Below are the code and all the weights of a small trained network. Each question names an input and a target symbol and asks about switching units off, where a switched-off unit gives its printed mean instead of its output.

import numpy as np


def w(rows, s, z=0):
    codes = np.array(rows[::2]) - 128.0
    scale = np.full(codes.shape[1], s)
    scale[-1] = z or s
    return codes * scale


def norm(h):
    return h / np.sqrt((h * h).mean(-1, keepdims=True) + 1e-5)


def f(y):
    return np.maximum(y, 0)


def softmax(a):
    e = np.exp(a - a.max(-1, keepdims=True))
    return e / e.sum(-1, keepdims=True)


def log_softmax(a):
    a = a - a.max(-1, keepdims=True)
    return a - np.log(np.exp(a).sum(-1, keepdims=True))


def net(x, mask):
    ids = ['αεηλξστφψω'.index(c) for c in x.split()]
    T = len(ids)
    res = E[ids] + P[:T]
    u = 0
    for l in range(3):
        r = norm(res)
        for j in range(2):
            rows = slice(2 * j, 2 * j + 2)
            q, k, v = (r @ M[l][rows].T for M in (Q, K, V))
            z = softmax(np.where(np.tri(T) > 0, q @ k.T / 2**0.5, -1e9)) @ v
            o = O[l][rows]
            res = res + np.where(mask[u + j], z, o[:, -1]) @ o[:, :-1]
        u += 2
        y = f(norm(res) @ A[l][:, :-1].T + A[l][:, -1])
        res = res + np.where(mask[u : u + 4], y, B[l][:, -1]) @ B[l][:, :-1]
        u += 4
    return log_softmax(norm(res)[-1] @ U[:, :-1].T + U[:, -1])


Q, K, V, O, A, B = {}, {}, {}, {}, {}, {}
E = w([
[125,129,207,114,19],'α',
[130,115,112,103,251],'ε',
[160,96,106,119,123],'η',
[73,108,84,151,154],'λ',
[161,116,178,104,150],'ξ',
[96,170,117,32,173],'σ',
[92,216,94,95,130],'τ',
[128,143,152,82,78],'φ',
[104,107,95,110,47],'ψ',
[203,178,129,165,109],'ω',
],0.023)
P = w([
[2,124,119,125,226],'0',
[32,132,113,124,224],'1',
[37,125,100,131,187],'2',
[51,117,93,131,172],'3',
[69,107,93,126,158],'4',
[84,98,93,129,145],'5',
[97,84,80,122,127],'6',
[112,76,71,134,113],'7',
[120,71,63,131,101],'8',
[135,67,47,131,83],'9',
[136,69,38,127,76],'10',
[153,59,37,130,58],'11',
[154,59,26,126,46],'12',
[151,51,14,125,35],'13',
],0.005)
Q[0] = w([
[61,126,140,185,158],'0.h0',
[127,169,28,177,134],'0.h0',
[132,231,200,51,1],'0.h1',
[61,112,10,127,95],'0.h1',
],0.0094)
K[0] = w([
[5,48,116,57,137],'0.h0',
[83,186,241,152,141],'0.h0',
[1,133,217,83,96],'0.h1',
[150,170,70,107,145],'0.h1',
],0.0068)
V[0] = w([
[1,99,238,60,157],'0.h0',
[135,102,175,162,131],'0.h0',
[111,179,124,225,132],'0.h1',
[188,128,158,101,145],'0.h1',
],0.0076)
O[0] = w([
[83,139,247,128,172,114],'0.h0',
[107,175,123,124,159,100],'0.h0',
[75,150,171,128,196,3],'0.h1',
[88,74,77,147,101,146],'0.h1',
],0.011,0.0043)
A[0] = w([
[114,141,124,74,192,105],'0.n0',
[132,138,139,8,127,254],'0.n1',
[130,191,114,177,120,182],'0.n2',
[188,153,157,170,156,110],'0.n3',
],0.013,0.0027)
B[0] = w([
[111,29,111,120,90,175],'0.n0',
[163,51,162,125,121,254],'0.n1',
[239,111,204,2,103,149],'0.n2',
[232,187,123,60,145,140],'0.n3',
],0.0088,0.0077)
Q[1] = w([
[240,25,163,155,101],'1.h0',
[157,100,83,8,110],'1.h0',
[81,54,61,77,170],'1.h1',
[112,83,151,73,171],'1.h1',
],0.018)
K[1] = w([
[212,103,126,141,44],'1.h0',
[214,198,126,186,131],'1.h0',
[103,45,44,50,140],'1.h1',
[167,2,94,87,83],'1.h1',
],0.014)
V[1] = w([
[179,232,130,140,141],'1.h0',
[105,162,141,98,56],'1.h0',
[131,92,150,173,111],'1.h1',
[188,198,221,254,66],'1.h1',
],0.0083)
O[1] = w([
[119,158,254,184,151,92],'1.h0',
[123,85,148,136,102,139],'1.h0',
[182,131,80,178,140,162],'1.h1',
[155,162,86,94,56,2],'1.h1',
],0.0085,0.0067)
A[1] = w([
[118,99,139,114,94,253],'1.n0',
[185,123,144,169,113,202],'1.n1',
[43,141,94,211,166,237],'1.n2',
[89,166,136,163,7,179],'1.n3',
],0.013,0.0035)
B[1] = w([
[58,148,69,193,160,255],'1.n0',
[98,108,217,82,108,215],'1.n1',
[218,168,171,181,120,166],'1.n2',
[145,69,129,156,250,195],'1.n3',
],0.012,0.0077)
Q[2] = w([
[93,18,200,33,133],'2.h0',
[200,126,97,242,188],'2.h0',
[39,174,137,255,227],'2.h1',
[108,88,86,194,103],'2.h1',
],0.0084)
K[2] = w([
[177,142,127,86,5],'2.h0',
[157,163,115,180,169],'2.h0',
[157,152,212,62,67],'2.h1',
[170,84,111,108,87],'2.h1',
],0.015)
V[2] = w([
[166,155,114,127,95],'2.h0',
[115,138,247,166,110],'2.h0',
[186,108,153,90,122],'2.h1',
[79,111,122,184,186],'2.h1',
],0.011)
O[2] = w([
[156,150,162,211,123,77],'2.h0',
[163,122,88,145,92,36],'2.h0',
[248,67,187,88,112,177],'2.h1',
[139,103,100,179,160,255],'2.h1',
],0.011,0.0038)
A[2] = w([
[142,94,80,99,140,3],'2.n0',
[131,98,130,175,164,185],'2.n1',
[98,130,114,4,126,128],'2.n2',
[214,125,117,105,133,84],'2.n3',
],0.014,0.0049)
B[2] = w([
[160,91,183,126,182,168],'2.n0',
[171,186,160,125,43,254],'2.n1',
[166,249,114,154,51,170],'2.n2',
[87,63,141,156,119,167],'2.n3',
],0.012,0.0098)
U = w([
[77,84,212,193,119,112],'α',
[82,87,60,183,141,158],'ε',
[159,133,121,207,142,175],'η',
[94,95,101,143,9,47],'λ',
[203,104,25,106,135,133],'ξ',
[190,133,236,65,131,126],'σ',
[95,97,137,51,142,186],'τ',
[122,164,112,98,120,255],'φ',
[168,107,133,117,234,129],'ψ',
[147,125,140,133,130,10],'ω',
],0.015,0.0062)

Each question gives the input, a string of symbols that net reads in full, and the target symbol t.
The units are the heads (2 rows each of Q, K, V and O) and the neurons (one row each of A and B). Each row of codes is followed by its name. A weight is (code - 128) times the scale printed after its matrix; where a second scale follows, it is the last column's (O, A, B and U).
mask holds one flag per unit, layer by layer, with each layer's heads first. A switched-off unit (its flag False) gives its mean, the last column of its rows in O or B, instead of its output. The means were averaged over made-up inputs and are rounded, as every weight is.
A unit's drop is (log p(t) with every unit on - log p(t) with that unit switched off) / (log p(t) with every unit on - log p(t) with every unit switched off).
The circuit of an input: a set's keep is (log p(t) with only the set's units on - log p(t) with every unit switched off) / (log p(t) with every unit on - log p(t) with every unit switched off). Starting from the 12 units with the biggest drops (on a tie, the unit counted first), units are removed one at a time, each time the one whose removal leaves the highest keep (on an exact tie, the one counted first), for as long as the keep stays at least 0.8.
units of the circuit, in order: the units of the circuit, biggest drop first
top k neurons: the k neurons with the biggest drops, biggest first
heads that matter: for each layer, one digit per head in row order, 1 if its drop is at least 0.15 and else 0, layers parted by /
drop when u is switched off: that unit's drop, to one decimal
input ξ η ε τ φ σ ψ ξ λ, target η: units of the circuit, in order : [1.n2]
input α α ψ η τ ω η ψ, target σ: heads that matter : 00 / 00 / 01
input ξ ε ξ φ, target λ: units of the circuit, in order : [1.n0 2.h0]
input φ σ λ η φ η, target λ: units of the circuit, in order : [1.n3 1.n2]
input η α φ η, target α: top 4 neurons : [1.n0 0.n2 0.n0 0.n3]
input φ ξ α α ε τ η η, target ξ: heads that matter : 10 / 10 / 10
input τ σ η ε η ξ φ σ ξ ξ η, target σ: top 4 neurons : [0.n0 2.n0 1.n3 2.n3]
input ξ η ξ ξ σ η λ η φ φ φ ψ η, target λ: heads that matter : 11 / 10 / 11
input ξ η η ξ ω ξ λ α τ, target σ: heads that matter : 10 / 10 / 00
input σ η τ η η ω ε α σ η ψ, target σ: heads that matter : 00 / 10 / 01
input η ξ α ψ, target ε: units of the circuit, in order : [1.n0 1.n3]
input ω ξ φ ψ λ τ φ λ η η ξ φ η ε, target σ: units of the circuit, in order : [2.h1 0.n2 1.n3]
input σ σ τ ξ φ, target λ: heads that matter : 00 / 10 / 10
input α ξ η α ψ ω ψ, target α: units of the circuit, in order : [1.h0]
input φ φ τ ξ τ ε τ φ η ψ φ, target ξ: top 2 neurons : [1.n3 2.n3]
input ψ λ φ ξ η ω ξ τ, target σ: heads that matter : 00 / 10 / 00
input ε ξ ψ η ξ λ ξ η, target σ: top 2 neurons : [0.n0 1.n3]
input ξ η τ σ α φ ω, target σ: top 2 neurons : [0.n2 0.n3]
input α σ ω, target σ: top 2 neurons : [1.n1 0.n3]
input η η ξ λ τ τ η σ ξ η η σ ξ, target ξ: units of the circuit, in order : [0.h0]
input η ω λ ψ τ ψ ε ε σ τ ε φ σ, target α: top 2 neurons : [0.n1 0.n0]
input ε ω σ α φ τ ψ ξ η φ, target α: drop when 2.n3 is switched off : 0.2
input ψ σ ψ α λ, target η: drop when 0.n1 is switched off : 0.2
input τ λ ψ, target ε: drop when 0.n2 is switched off : 0.0
